Below are the code and all the weights of a small trained network. Each question names an input and a target symbol and asks about switching units off, where a switched-off unit gives its printed mean instead of its output.

import numpy as np


def w(rows, s, z=0):
    codes = np.array(rows[::2]) - 128.0
    scale = np.full(codes.shape[1], s)
    scale[-1] = z or s
    return codes * scale


def norm(h):
    return h / np.sqrt((h * h).mean(-1, keepdims=True) + 1e-5)


def f(y):
    return np.maximum(y, 0)


def softmax(a):
    e = np.exp(a - a.max(-1, keepdims=True))
    return e / e.sum(-1, keepdims=True)


def log_softmax(a):
    a = a - a.max(-1, keepdims=True)
    return a - np.log(np.exp(a).sum(-1, keepdims=True))


def net(x, mask):
    ids = ['ΔΠΣΦΩαγεζηλψ'.index(c) for c in x.split()]
    T = len(ids)
    res = E[ids] + P[:T]
    u = 0
    for l in range(2):
        r = norm(res)
        for j in range(3):
            rows = slice(2 * j, 2 * j + 2)
            q, k, v = (r @ M[l][rows].T for M in (Q, K, V))
            z = softmax(np.where(np.tri(T) > 0, q @ k.T / 2**0.5, -1e9)) @ v
            o = O[l][rows]
            res = res + np.where(mask[u + j], z, o[:, -1]) @ o[:, :-1]
        u += 3
        y = f(norm(res) @ A[l][:, :-1].T + A[l][:, -1])
        res = res + np.where(mask[u : u + 8], y, B[l][:, -1]) @ B[l][:, :-1]
        u += 8
    return log_softmax(norm(res)[-1] @ U[:, :-1].T + U[:, -1])


Q, K, V, O, A, B = {}, {}, {}, {}, {}, {}
E = w([
[163,138,109,137,186,116],'Δ',
[139,157,112,147,183,116],'Π',
[151,172,136,116,143,70],'Σ',
[86,132,79,148,171,160],'Φ',
[140,172,130,128,157,79],'Ω',
[103,187,133,125,139,81],'α',
[192,126,118,52,75,186],'γ',
[153,184,29,140,100,158],'ε',
[100,61,89,109,123,70],'ζ',
[185,136,118,131,179,97],'η',
[198,125,133,104,163,74],'λ',
[122,156,132,68,65,6],'ψ',
],0.018)
P = w([
[51,96,99,12,185,107],'0',
[104,137,88,81,179,77],'1',
[94,99,186,87,177,140],'2',
[124,147,115,146,147,102],'3',
[105,102,213,129,157,158],'4',
[139,136,128,196,131,118],'5',
[111,107,233,167,135,170],'6',
[126,125,146,213,110,132],'7',
],0.011)
Q[0] = w([
[126,180,92,165,201,74],'L0H0',
[97,129,210,159,247,124],'L0H0',
[113,118,235,145,157,131],'L0H1',
[158,202,154,212,141,89],'L0H1',
[139,199,128,149,174,143],'L0H2',
[116,107,156,163,168,92],'L0H2',
],0.013)
K[0] = w([
[119,83,205,231,79,205],'L0H0',
[174,88,162,254,3,115],'L0H0',
[191,156,69,217,89,86],'L0H1',
[135,88,234,210,76,159],'L0H1',
[136,178,142,254,82,184],'L0H2',
[120,85,166,246,119,57],'L0H2',
],0.01)
V[0] = w([
[99,33,137,77,133,82],'L0H0',
[95,102,187,112,80,215],'L0H0',
[135,83,134,114,65,64],'L0H1',
[237,143,115,143,172,147],'L0H1',
[98,98,135,83,111,255],'L0H2',
[153,93,131,123,181,152],'L0H2',
],0.0097)
O[0] = w([
[133,122,106,223,126,114,146],'L0H0',
[117,148,124,143,192,121,1],'L0H0',
[152,92,60,168,82,254,90],'L0H1',
[88,136,22,160,116,82,136],'L0H1',
[146,225,57,132,99,112,3],'L0H2',
[85,110,129,168,135,67,131],'L0H2',
],0.0091,0.0077)
A[0] = w([
[152,114,108,111,172,129,143],'L0N0',
[98,107,159,172,144,124,166],'L0N1',
[153,185,116,98,164,131,6],'L0N2',
[93,154,171,107,150,132,223],'L0N3',
[99,105,85,155,123,220,45],'L0N4',
[170,169,1,99,103,127,214],'L0N5',
[212,117,147,142,163,83,101],'L0N6',
[137,178,152,118,128,74,183],'L0N7',
],0.012,0.002)
B[0] = w([
[92,192,177,73,101,108,169],'L0N0',
[173,95,114,190,74,153,253],'L0N1',
[158,61,43,94,56,152,147],'L0N2',
[117,123,88,133,198,174,251],'L0N3',
[111,102,172,86,171,2,160],'L0N4',
[199,101,124,120,120,149,219],'L0N5',
[91,159,161,110,198,200,225],'L0N6',
[162,106,155,164,175,80,214],'L0N7',
],0.0081,0.0057)
Q[1] = w([
[63,128,87,97,124,122],'L1H0',
[173,149,128,177,104,110],'L1H0',
[137,116,177,136,137,164],'L1H1',
[111,110,106,69,171,106],'L1H1',
[64,175,114,100,152,151],'L1H2',
[182,54,168,255,220,216],'L1H2',
],0.0095)
K[1] = w([
[201,194,58,161,206,126],'L1H0',
[63,2,131,33,137,46],'L1H0',
[71,109,169,243,95,213],'L1H1',
[59,145,174,45,149,133],'L1H1',
[208,177,21,127,94,177],'L1H2',
[144,178,236,147,104,99],'L1H2',
],0.0079)
V[1] = w([
[55,131,152,91,87,136],'L1H0',
[254,196,182,193,124,164],'L1H0',
[45,78,185,151,88,96],'L1H1',
[99,68,177,217,181,79],'L1H1',
[6,158,192,147,130,182],'L1H2',
[115,48,244,89,193,136],'L1H2',
],0.0063)
O[1] = w([
[254,108,191,113,132,108,117],'L1H0',
[164,99,60,43,186,87,92],'L1H0',
[146,131,139,123,230,25,150],'L1H1',
[103,141,104,25,82,182,196],'L1H1',
[32,124,217,145,152,74,135],'L1H2',
[115,140,69,146,84,178,247],'L1H2',
],0.0081,0.012)
A[1] = w([
[205,100,179,91,80,58,134],'L1N0',
[74,119,102,146,131,146,137],'L1N1',
[94,134,190,114,197,61,130],'L1N2',
[90,65,111,163,12,116,127],'L1N3',
[144,154,100,139,92,170,253],'L1N4',
[104,34,160,121,122,58,126],'L1N5',
[220,83,143,188,86,174,166],'L1N6',
[141,170,92,99,32,55,174],'L1N7',
],0.011,0.0038)
B[1] = w([
[11,184,189,118,161,124,153],'L1N0',
[158,85,97,130,129,114,224],'L1N1',
[181,189,130,137,74,146,238],'L1N2',
[191,122,138,125,215,96,254],'L1N3',
[167,66,56,113,72,117,202],'L1N4',
[52,151,77,156,124,78,226],'L1N5',
[134,177,135,109,69,85,222],'L1N6',
[116,125,211,134,25,136,176],'L1N7',
],0.012,0.0066)
U = w([
[143,154,144,22,185,97,69],'Δ',
[165,93,161,194,85,146,179],'Π',
[87,109,198,105,138,212,204],'Σ',
[66,162,57,181,81,150,1],'Φ',
[153,185,169,191,156,153,176],'Ω',
[6,83,94,118,95,172,3],'α',
[155,132,101,183,197,193,48],'γ',
[164,75,79,99,174,142,30],'ε',
[90,114,106,141,194,55,140],'ζ',
[77,17,129,91,136,124,130],'η',
[120,72,129,60,55,106,255],'λ',
[52,169,166,126,116,70,203],'ψ',
],0.014,0.0023)

Each question gives the input, a string of symbols that net reads in full, and the target symbol t.
The units are the heads (2 rows each of Q, K, V and O) and the neurons (one row each of A and B). Each row of codes is followed by its name. A weight is (code - 128) times the scale printed after its matrix; where a second scale follows, it is the last column's (O, A, B and U).
mask holds one flag per unit, layer by layer, with each layer's heads first. A switched-off unit (its flag False) gives its mean, the last column of its rows in O or B, instead of its output. The means were averaged over made-up inputs and are rounded, as every weight is.
A unit's drop is (log p(t) with every unit on - log p(t) with that unit switched off) / (log p(t) with every unit on - log p(t) with every unit switched off).
The circuit of an input: a set's keep is (log p(t) with only the set's units on - log p(t) with every unit switched off) / (log p(t) with every unit on - log p(t) with every unit switched off). Starting from the 12 units with the biggest drops (on a tie, the unit counted first), units are removed one at a time, each time the one whose removal leaves the highest keep (on an exact tie, the one counted first), for as long as the keep stays at least 0.8.
circuit, biggest first: the units of the circuit, biggest drop first
k most important neurons: the k neurons with the biggest drops, biggest first
top k neurons in layer l: the k neurons of layer l with the biggest drops, biggest first
heads that matter: for each layer, one digit per head in row order, 1 if its drop is at least 0.15 and else 0, layers parted by /
input Δ ζ ψ α, target λ: heads that matter -> 011 / 000
input λ α ε ζ η Ω η α, target ζ: heads that matter -> 011 / 000
input α λ Φ Δ Σ Δ ψ Σ, target λ: circuit, biggest first -> (L0H0 L1H1)
input Φ Δ Φ, target Φ: circuit, biggest first -> (L0H2)
input Φ ψ ψ α Δ η, target Φ: circuit, biggest first -> (L0H1 L1N3)
input Φ η α ε Π, target Δ: heads that matter -> 100 / 000
input ε η γ ζ α Φ η, target Ω: heads that matter -> 010 / 000
input ζ α ζ α, target Π: 2 most important neurons -> (L0N1 L1N6)
input η Ω ε ε α Φ, target ε: heads that matter -> 111 / 001
input α λ α Σ α ε η, target Δ: heads that matter -> 110 / 100
input γ η Ω, target Φ: circuit, biggest first -> (L1N3 L0H1)
input Φ Π Σ α Δ ψ Ω α, target α: 4 most important neurons -> (L1N3 L0N3 L0N6 L0N5)
input λ Σ η Φ Ω α, target α: top 2 neurons in layer 0 -> (L0N3 L0N5)
input Π η Φ α η Π α ε, target λ: circuit, biggest first -> (L1N4 L1N6)
input α α λ η ε, target λ: heads that matter -> 001 / 000
input Φ ζ α ε λ, target Δ: top neuron in layer 1 -> (L1N2)
input η α α Ω, target Σ: circuit, biggest first -> (L0H2 L0H1 L0N6)
input Σ Σ λ Φ α η, target Σ: 2 most important neurons -> (L0N6 L1N3)
input Δ ε ε α, target Δ: heads that matter -> 100 / 000
input Ω η α, target ζ: heads that matter -> 010 / 000
